Below are the code and all the weights of a small trained network. Each question names an input and a class and asks about switching units off, where a switched-off unit gives its printed mean instead of its output.

import numpy as np


def w(rows, s, z=0):
    codes = np.array(rows[::2]) - 128.0
    scale = np.full(codes.shape[1], s)
    scale[-1] = z or s
    return codes * scale


def norm(h):
    return h / np.sqrt((h * h).mean(-1, keepdims=True) + 1e-5)


def f(y):
    return np.maximum(y, 0)


def log_softmax(a):
    a = a - a.max(-1, keepdims=True)
    return a - np.log(np.exp(a).sum(-1, keepdims=True))


def net(x, mask):
    res = np.array(x, float).reshape(1, 6) / 4 @ E
    u = 0
    for l in range(3):
        y = f(norm(res) @ A[l][:, :-1].T + A[l][:, -1])
        res = res + np.where(mask[u : u + 5], y, B[l][:, -1]) @ B[l][:, :-1]
        u += 5
    return log_softmax(norm(res)[-1] @ U[:, :-1].T + U[:, -1])


A, B = {}, {}
E = w([
[143,254,94,164,113,83,53,68],'x0',
[82,91,24,159,79,244,155,145],'x1',
[146,81,229,199,33,127,80,173],'x2',
[150,153,185,153,176,229,86,135],'x3',
[127,85,146,154,125,108,177,158],'x4',
[78,185,111,13,84,119,60,159],'x5',
],0.0064)
A[0] = w([
[121,117,102,141,80,179,124,129,91],'0.n1',
[94,144,112,134,81,193,108,137,5],'0.n2',
[165,153,148,117,177,97,51,130,137],'0.n3',
[254,194,194,183,180,137,97,119,5],'0.n4',
[132,141,89,138,116,195,87,177,15],'0.n5',
],0.009,0.0026)
B[0] = w([
[120,135,106,139,149,122,53,170,199],'0.n1',
[136,119,158,216,125,218,3,192,183],'0.n2',
[32,122,206,140,135,174,174,130,223],'0.n3',
[154,169,187,198,110,207,173,5,253],'0.n4',
[105,118,97,151,118,118,86,158,184],'0.n5',
],0.0073,0.005)
A[1] = w([
[170,195,10,156,137,217,111,183,161],'1.n1',
[218,88,63,193,105,85,123,155,102],'1.n2',
[203,174,182,2,156,87,54,149,24],'1.n3',
[105,113,206,107,212,125,64,197,254],'1.n4',
[168,42,130,167,83,54,175,196,86],'1.n5',
],0.0068,0.0022)
B[1] = w([
[119,169,63,60,119,109,53,125,253],'1.n1',
[159,181,136,61,99,62,162,176,175],'1.n2',
[10,73,202,182,180,27,105,93,166],'1.n3',
[73,79,115,141,128,118,177,117,228],'1.n4',
[255,143,173,139,105,97,189,209,199],'1.n5',
],0.0078,0.0051)
A[2] = w([
[123,99,169,144,147,81,119,2,182],'2.n1',
[67,133,86,161,136,197,39,230,5],'2.n2',
[187,155,183,186,44,93,142,109,100],'2.n3',
[63,86,211,72,124,123,168,118,84],'2.n4',
[79,200,99,83,108,133,120,99,220],'2.n5',
],0.0071,0.0024)
B[2] = w([
[152,87,218,136,70,169,34,85,247],'2.n1',
[149,114,103,171,33,151,2,164,255],'2.n2',
[250,222,110,115,113,105,129,107,217],'2.n3',
[30,161,103,121,154,114,128,153,213],'2.n4',
[133,49,41,121,209,154,209,113,228],'2.n5',
],0.008,0.0048)
U = w([
[162,183,228,183,148,169,122,39,201],'0',
[114,123,76,146,87,190,46,185,255],'1',
[153,85,154,114,182,158,217,223,24],'2',
[231,150,141,134,68,56,161,191,58],'3',
[1,119,191,90,159,72,122,110,120],'4',
[130,144,20,69,193,129,156,95,65],'5',
],0.015,0.0023)

Each question gives the input, the list of numbers given to net, and the class t.
The units are the neurons (one row each of A and B). Each row of codes is followed by its name. A weight is (code - 128) times the scale printed after its matrix; where a second scale follows, it is the last column's (A, B and U).
mask holds one flag per neuron, layer by layer. A switched-off neuron (its flag False) gives its mean, the last column of its row in B, instead of its output. The means were averaged over made-up inputs and are rounded, as every weight is.
A unit's drop is (log p(t) with every unit on - log p(t) with that unit switched off) / (log p(t) with every unit on - log p(t) with every unit switched off).
The circuit of an input: a set's keep is (log p(t) with only the set's units on - log p(t) with every unit switched off) / (log p(t) with every unit on - log p(t) with every unit switched off). Starting from the 12 units with the biggest drops (on a tie, the unit counted first), units are removed one at a time, each time the one whose removal leaves the highest keep (on an exact tie, the one counted first), for as long as the keep stays at least 0.8.
circuit, biggest first: the units of the circuit, biggest drop first
top k neurons: the k neurons with the biggest drops, biggest first
top k neurons in layer l: the k neurons of layer l with the biggest drops, biggest first
drop when u is switched off: that unit's drop, to one decimal
input [5,0,-2,-2,5,8], class 4: top neuron => 1.n3
input [1,5,-8,8,0,-8], class 5: circuit, biggest first => 1.n1; 2.n1
input [-5,0,-3,-2,1,7], class 4: top 2 neurons in layer 1 => 1.n3; 1.n1
input [-8,-6,-1,-3,4,-7], class 3: top 4 neurons => 1.n5; 0.n3; 2.n5; 2.n3
input [-6,-4,4,-2,-8,-1], class 4: top 2 neurons => 0.n4; 2.n4
input [0,-1,-5,-4,-8,5], class 4: top 2 neurons => 1.n3; 0.n4
input [-8,2,0,-7,0,-3], class 3: top 2 neurons => 1.n5; 0.n3
input [7,5,-2,-8,-1,4], class 5: top 2 neurons in layer 2 => 2.n5; 2.n1
input [-4,2,3,1,8,-3], class 3: top 2 neurons in layer 2 => 2.n3; 2.n5
input [1,4,-7,5,8,-8], class 5: top 2 neurons in layer 1 => 1.n1; 1.n5
input [8,-2,-6,3,-6,5], class 4: top 2 neurons in layer 2 => 2.n3; 2.n1
input [0,7,7,-7,-6,-5], class 3: top 2 neurons in layer 0 => 0.n3; 0.n4
input [0,2,-4,4,-1,-3], class 5: top 2 neurons in layer 2 => 2.n5; 2.n1
input [1,-6,-7,-3,-5,6], class 4: circuit, biggest first => 1.n3
input [-7,-7,3,-1,6,-5], class 3: top 2 neurons in layer 2 => 2.n3; 2.n5
input [-2,-3,-6,0,6,1], class 4: drop when 0.n4 is switched off => 0.2
input [1,4,0,-3,7,0], class 3: drop when 1.n5 is switched off => 0.3
